Below is a small trained network, with its code and all its weights. Each question gives an input and a class and asks what happens when units are switched off, that is, made to give their printed mean instead of their output.

import numpy as np


def w(rows, s, z=0):
    codes = np.array(rows[::2]) - 128.0
    scale = np.full(codes.shape[1], s)
    scale[-1] = z or s
    return codes * scale


def f(y):
    return np.maximum(y, 0)


def log_softmax(a):
    a = a - a.max(-1, keepdims=True)
    return a - np.log(np.exp(a).sum(-1, keepdims=True))


def net(x, mask):
    res = np.array(x, float).reshape(1, 4) / 4 @ E
    y = f(res @ A[0][:, :-1].T + A[0][:, -1])
    res = res + np.where(mask, y, B[0][:, -1]) @ B[0][:, :-1]
    return log_softmax(res[-1] @ U[:, :-1].T + U[:, -1])


A, B = {}, {}
E = w([
[45,101,165,143,119,74,241,113],'x0',
[129,116,91,174,110,83,110,42],'x1',
[112,134,129,147,246,127,136,102],'x2',
[159,120,194,238,109,228,123,104],'x3',
],0.013)
A[0] = w([
[152,135,93,81,143,126,69,133,82],'N1',
[120,131,72,35,141,57,116,140,2],'N2',
[92,127,131,92,118,79,195,122,39],'N3',
[107,134,142,50,158,150,137,227,25],'N4',
[122,120,108,108,253,108,125,114,101],'N5',
[134,116,102,75,14,101,117,154,56],'N6',
[114,126,61,123,111,62,87,42,75],'N7',
[160,141,88,94,134,140,62,129,66],'N8',
],0.019,0.0042)
B[0] = w([
[66,110,129,151,142,101,194,136,197],'N1',
[128,112,168,200,115,201,70,113,252],'N2',
[58,87,132,155,149,106,179,165,212],'N3',
[255,113,114,113,145,103,176,109,204],'N4',
[84,199,100,64,81,123,56,117,209],'N5',
[88,207,97,68,116,120,61,102,222],'N6',
[254,115,125,101,147,115,181,135,228],'N7',
[61,81,146,148,135,106,172,158,206],'N8',
],0.019,0.022)
U = w([
[109,186,97,71,124,109,93,121,162],'0',
[77,65,127,145,156,77,174,166,143],'1',
[170,106,170,206,131,250,84,107,186],'2',
[232,112,115,103,156,105,156,126,1],'3',
],0.013,0.0029)

Each question gives the input, the list of numbers given to net, and the class t.
The units are the neurons (one row each of A and B). Each row of codes is followed by its name. A weight is (code - 128) times the scale printed after its matrix; where a second scale follows, it is the last column's (A, B and U).
mask holds one flag per neuron, in row order. A switched-off neuron (its flag False) gives its mean, the last column of its row in B, instead of its output. The means were averaged over made-up inputs and are rounded, as every weight is.
A unit's drop is (log p(t) with every unit on - log p(t) with that unit switched off) / (log p(t) with every unit on - log p(t) with every unit switched off).
unit that matters most: the unit with the biggest drop
top k neurons: the k neurons with the biggest drops, biggest first
drop of u: that unit's drop, to one decimal
input [-1,7,3,5], class 3: unit that matters most : N2
input [-3,-2,-2,2], class 1: top 4 neurons : (N2 N5 N7 N6)
input [-7,6,6,5], class 1: top 3 neurons : (N2 N6 N8)
input [-6,8,6,0], class 3: top 2 neurons : (N7 N6)
input [-6,-1,0,-4], class 1: top 2 neurons : (N1 N8)
input [-4,0,4,2], class 0: top 2 neurons : (N2 N3)
input [0,-8,-3,-7], class 3: top 3 neurons : (N4 N6 N1)
input [4,-5,-5,-6], class 2: top 3 neurons : (N2 N5 N7)
input [4,5,5,1], class 0: top 3 neurons : (N5 N4 N2)
input [-6,7,4,-3], class 3: top 2 neurons : (N7 N3)
input [-6,-5,2,6], class 1: top 2 neurons : (N2 N7)
input [-8,-3,1,4], class 1: drop of N3 : 0.0
input [-4,1,8,3], class 0: drop of N5 : 0.2
input [0,5,-4,-7], class 2: drop of N2 : 2.4
input [-7,-1,-3,-2], class 1: unit that matters most : N8
